Here is a tiny trained network, its code and every weight. The questions are about switching its units off for an input and a class, where a switched-off unit gives its printed mean instead of its output.

import numpy as np


def w(rows, s, z=0):
    codes = np.array(rows[::2]) - 128.0
    scale = np.full(codes.shape[1], s)
    scale[-1] = z or s
    return codes * scale


def norm(h):
    return h / np.sqrt((h * h).mean(-1, keepdims=True) + 1e-5)


def f(y):
    return np.maximum(y, 0)


def log_softmax(a):
    a = a - a.max(-1, keepdims=True)
    return a - np.log(np.exp(a).sum(-1, keepdims=True))


def net(x, mask):
    res = np.array(x, float).reshape(1, 4) / 4 @ E
    u = 0
    for l in range(2):
        y = f(norm(res) @ A[l][:, :-1].T + A[l][:, -1])
        res = res + np.where(mask[u : u + 7], y, B[l][:, -1]) @ B[l][:, :-1]
        u += 7
    return log_softmax(norm(res)[-1] @ U[:, :-1].T + U[:, -1])


A, B = {}, {}
E = w([
[93,233,44,161,106,61,82,31,199,66,82],'x0',
[100,123,1,96,133,119,151,202,107,85,135],'x1',
[230,177,59,178,169,68,141,94,15,99,89],'x2',
[171,39,53,92,49,116,68,155,194,165,148],'x3',
],0.0049)
A[0] = w([
[149,222,192,166,151,113,147,74,69,75,69,154],'0.n1',
[53,143,191,76,132,189,109,76,202,86,104,101],'0.n2',
[128,160,99,147,190,95,143,117,188,59,155,60],'0.n3',
[64,101,95,83,165,176,153,222,66,130,131,229],'0.n4',
[125,169,163,80,152,139,222,215,121,140,115,105],'0.n5',
[156,51,175,130,56,200,147,175,117,254,203,98],'0.n6',
[106,116,194,194,188,171,175,151,137,203,154,254],'0.n7',
],0.0052,0.0024)
B[0] = w([
[164,164,72,157,199,206,163,144,93,110,118,214],'0.n1',
[112,200,132,253,97,120,181,206,82,171,179,221],'0.n2',
[147,62,166,155,80,136,109,196,128,69,118,165],'0.n3',
[107,134,88,148,115,78,193,189,171,24,49,228],'0.n4',
[45,166,136,110,98,109,111,95,164,94,95,185],'0.n5',
[150,92,66,47,124,159,83,102,196,101,73,254],'0.n6',
[123,112,160,42,167,137,153,95,173,174,137,236],'0.n7',
],0.0069,0.0062)
A[1] = w([
[168,58,97,112,85,128,96,133,133,168,122,136],'1.n1',
[76,166,182,178,1,77,119,132,158,198,222,44],'1.n2',
[195,189,101,138,73,124,91,103,84,152,137,91],'1.n3',
[23,173,154,159,107,152,130,116,168,148,173,105],'1.n4',
[104,180,177,73,161,154,204,147,102,157,123,150],'1.n5',
[157,143,117,112,72,112,92,129,130,149,142,1],'1.n6',
[137,17,106,25,97,108,34,81,167,123,117,208],'1.n7',
],0.0072,0.00099)
B[1] = w([
[69,99,179,95,154,163,163,112,218,57,65,191],'1.n1',
[154,80,159,184,78,22,13,156,100,161,217,200],'1.n2',
[76,99,122,79,95,83,195,244,153,119,84,166],'1.n3',
[188,119,56,157,70,71,58,160,84,125,131,208],'1.n4',
[153,99,123,120,122,129,68,57,110,180,165,202],'1.n5',
[80,110,132,87,64,187,77,137,113,141,134,150],'1.n6',
[50,26,254,71,112,139,191,87,159,77,144,254],'1.n7',
],0.007,0.0074)
U = w([
[68,55,154,6,123,122,153,113,197,70,73,231],'0',
[148,191,2,175,158,117,163,153,95,62,51,164],'1',
[125,122,125,193,73,42,10,144,129,163,184,33],'2',
[181,156,162,122,232,192,118,14,77,205,141,3],'3',
],0.0092,0.0016)

Each question gives the input, the list of numbers given to net, and the class t.
The units are the neurons (one row each of A and B). Each row of codes is followed by its name. A weight is (code - 128) times the scale printed after its matrix; where a second scale follows, it is the last column's (A, B and U).
mask holds one flag per neuron, layer by layer. A switched-off neuron (its flag False) gives its mean, the last column of its row in B, instead of its output. The means were averaged over made-up inputs and are rounded, as every weight is.
A unit's drop is (log p(t) with every unit on - log p(t) with that unit switched off) / (log p(t) with every unit on - log p(t) with every unit switched off).
The circuit of an input: a set's keep is (log p(t) with only the set's units on - log p(t) with every unit switched off) / (log p(t) with every unit on - log p(t) with every unit switched off). Starting from the 12 units with the biggest drops (on a tie, the unit counted first), units are removed one at a time, each time the one whose removal leaves the highest keep (on an exact tie, the one counted first), for as long as the keep stays at least 0.8.
circuit, biggest first: the units of the circuit, biggest drop first
k most important neurons: the k neurons with the biggest drops, biggest first
k most important neurons of layer l: the k neurons of layer l with the biggest drops, biggest first
drop of u: that unit's drop, to one decimal
input [1,0,4,-7], class 3: circuit, biggest first -> [0.n4, 1.n5]
input [-5,3,6,-1], class 1: circuit, biggest first -> [1.n7]
input [5,8,-6,1], class 1: 3 most important neurons -> [1.n7, 0.n4, 1.n5]
input [3,-7,5,-4], class 3: 2 most important neurons of layer 1 -> [1.n4, 1.n5]
input [7,-4,-3,8], class 2: circuit, biggest first -> [0.n6, 1.n2]
input [-3,5,1,0], class 1: 3 most important neurons -> [0.n4, 1.n7, 0.n7]
input [6,-6,2,-4], class 1: 2 most important neurons of layer 0 -> [0.n1, 0.n7]
input [7,-3,0,1], class 2: 3 most important neurons -> [0.n6, 0.n4, 0.n2]
input [5,5,6,7], class 0: 3 most important neurons -> [0.n2, 0.n1, 0.n4]
input [-2,-5,-4,-4], class 3: 4 most important neurons of layer 0 -> [0.n7, 0.n6, 0.n1, 0.n3]
input [1,-7,-4,-7], class 3: 2 most important neurons -> [0.n1, 0.n7]
input [2,-3,7,-8], class 3: 3 most important neurons of layer 0 -> [0.n4, 0.n2, 0.n6]
input [1,2,2,-3], class 1: drop of 1.n1 -> 0.0
input [2,0,-6,3], class 2: drop of 0.n2 -> 0.7
input [2,-7,-8,3], class 2: most important neuron -> [0.n2]
input [2,6,-3,-1], class 1: drop of 1.n7 -> 0.3
